Below are the code and all the weights of a small trained network. Each question names an input and a class and asks about switching units off, where a switched-off unit gives its printed mean instead of its output.

import numpy as np


def w(rows, s, z=0):
    codes = np.array(rows[::2]) - 128.0
    scale = np.full(codes.shape[1], s)
    scale[-1] = z or s
    return codes * scale


def f(y):
    return y / 2 * (1 + np.tanh(0.7978845608 * (y + 0.044715 * y**3)))


def log_softmax(a):
    a = a - a.max(-1, keepdims=True)
    return a - np.log(np.exp(a).sum(-1, keepdims=True))


def net(x, mask):
    res = np.array(x, float).reshape(1, 7) / 4 @ E
    y = f(res @ A[0][:, :-1].T + A[0][:, -1])
    res = res + np.where(mask, y, B[0][:, -1]) @ B[0][:, :-1]
    return log_softmax(res[-1] @ U[:, :-1].T + U[:, -1])


A, B = {}, {}
E = w([
[146,226,77,19,106],'x0',
[118,134,140,125,139],'x1',
[184,111,88,139,91],'x2',
[178,46,128,54,219],'x3',
[121,72,214,46,2],'x4',
[158,111,96,137,102],'x5',
[174,110,88,139,93],'x6',
],0.0072)
A[0] = w([
[107,98,153,44,68,134],'N0',
[135,70,175,85,62,107],'N1',
[179,36,105,31,203,135],'N2',
[162,191,124,74,121,64],'N3',
[157,206,150,167,83,106],'N4',
[97,45,111,62,104,125],'N5',
[126,62,164,213,125,94],'N6',
[150,108,199,92,99,148],'N7',
[75,42,151,186,126,107],'N8',
[203,74,144,75,195,107],'N9',
[124,101,169,94,73,96],'N10',
[150,102,230,219,153,125],'N11',
[181,139,95,157,165,88],'N12',
[99,161,135,151,83,69],'N13',
[138,179,192,108,166,255],'N14',
[175,120,139,103,95,237],'N15',
[154,189,80,1,144,125],'N16',
[128,13,115,165,154,128],'N17',
[108,46,212,109,51,103],'N18',
[154,29,191,208,158,125],'N19',
[174,129,62,143,78,192],'N20',
[112,169,55,158,210,124],'N21',
[121,99,169,85,67,104],'N22',
[130,119,64,129,219,114],'N23',
[92,242,119,212,37,116],'N24',
[145,187,84,39,125,110],'N25',
[100,180,139,223,48,87],'N26',
[227,116,83,163,18,184],'N27',
[112,100,180,65,75,105],'N28',
],0.008,0.0065)
B[0] = w([
[169,164,101,185,166,214],'N0',
[182,153,95,136,139,209],'N1',
[99,2,223,119,121,253],'N2',
[125,130,68,35,140,145],'N3',
[101,20,149,49,146,161],'N4',
[162,123,161,171,180,183],'N5',
[104,150,53,54,118,195],'N6',
[149,148,133,138,134,197],'N7',
[124,152,77,85,85,200],'N8',
[92,57,207,85,152,198],'N9',
[161,152,90,153,199,172],'N10',
[126,148,65,98,86,214],'N11',
[163,116,119,155,157,152],'N12',
[146,98,141,109,179,132],'N13',
[104,163,131,191,18,251],'N14',
[128,141,123,179,99,243],'N15',
[57,136,55,93,83,240],'N16',
[104,94,105,115,102,204],'N17',
[150,168,116,159,172,248],'N18',
[71,164,10,65,62,239],'N19',
[113,118,176,163,77,219],'N20',
[170,155,111,200,188,232],'N21',
[169,172,100,151,193,185],'N22',
[163,138,163,163,185,201],'N23',
[152,25,230,56,212,253],'N24',
[84,152,50,78,69,200],'N25',
[147,56,147,30,181,208],'N26',
[100,135,153,158,108,254],'N27',
[159,144,99,158,211,196],'N28',
],0.0069,0.0055)
U = w([
[49,168,17,55,70,73],'0',
[103,59,254,68,161,88],'1',
[206,210,105,212,204,76],'2',
[81,166,169,183,75,254],'3',
],0.0085,0.0075)

Each question gives the input, the list of numbers given to net, and the class t.
The units are the neurons (one row each of A and B). Each row of codes is followed by its name. A weight is (code - 128) times the scale printed after its matrix; where a second scale follows, it is the last column's (A, B and U).
mask holds one flag per neuron, in row order. A switched-off neuron (its flag False) gives its mean, the last column of its row in B, instead of its output. The means were averaged over made-up inputs and are rounded, as every weight is.
A unit's drop is (log p(t) with every unit on - log p(t) with that unit switched off) / (log p(t) with every unit on - log p(t) with every unit switched off).
The circuit of an input: a set's keep is (log p(t) with only the set's units on - log p(t) with every unit switched off) / (log p(t) with every unit on - log p(t) with every unit switched off). Starting from the 12 units with the biggest drops (on a tie, the unit counted first), units are removed one at a time, each time the one whose removal leaves the highest keep (on an exact tie, the one counted first), for as long as the keep stays at least 0.8.
circuit, biggest first: the units of the circuit, biggest drop first
k most important neurons: the k neurons with the biggest drops, biggest first
drop of u: that unit's drop, to one decimal
input [-5,-8,-3,5,0,7,0], class 0: circuit, biggest first -> N19
input [3,0,0,-6,-4,-4,6], class 1: circuit, biggest first -> N24, N4
input [-5,5,5,-7,-2,4,6], class 1: circuit, biggest first -> N24, N26
input [-7,-1,7,0,-1,5,7], class 0: 2 most important neurons -> N19, N6
input [-7,-1,-2,-4,6,2,5], class 0: circuit, biggest first -> N19, N6
input [-1,-3,-5,4,3,-5,-3], class 3: circuit, biggest first -> N24, N14
input [-7,0,0,-1,-6,6,-7], class 0: circuit, biggest first -> N19, N6
input [-8,-6,8,-5,8,7,0], class 0: 3 most important neurons -> N19, N6, N8
input [3,-6,8,8,2,0,8], class 1: 2 most important neurons -> N2, N9
input [-3,-1,6,7,-2,4,4], class 1: 2 most important neurons -> N2, N9
input [0,-8,-4,-6,4,-8,7], class 1: 2 most important neurons -> N24, N26
input [1,6,5,-8,-1,7,4], class 1: drop of N24 -> 0.1
input [2,7,-6,3,6,-6,-1], class 2: drop of N28 -> 0.1
input [-7,-4,2,4,-2,2,-5], class 0: circuit, biggest first -> N19
input [2,8,2,8,-7,-6,-7], class 1: drop of N9 -> 0.5
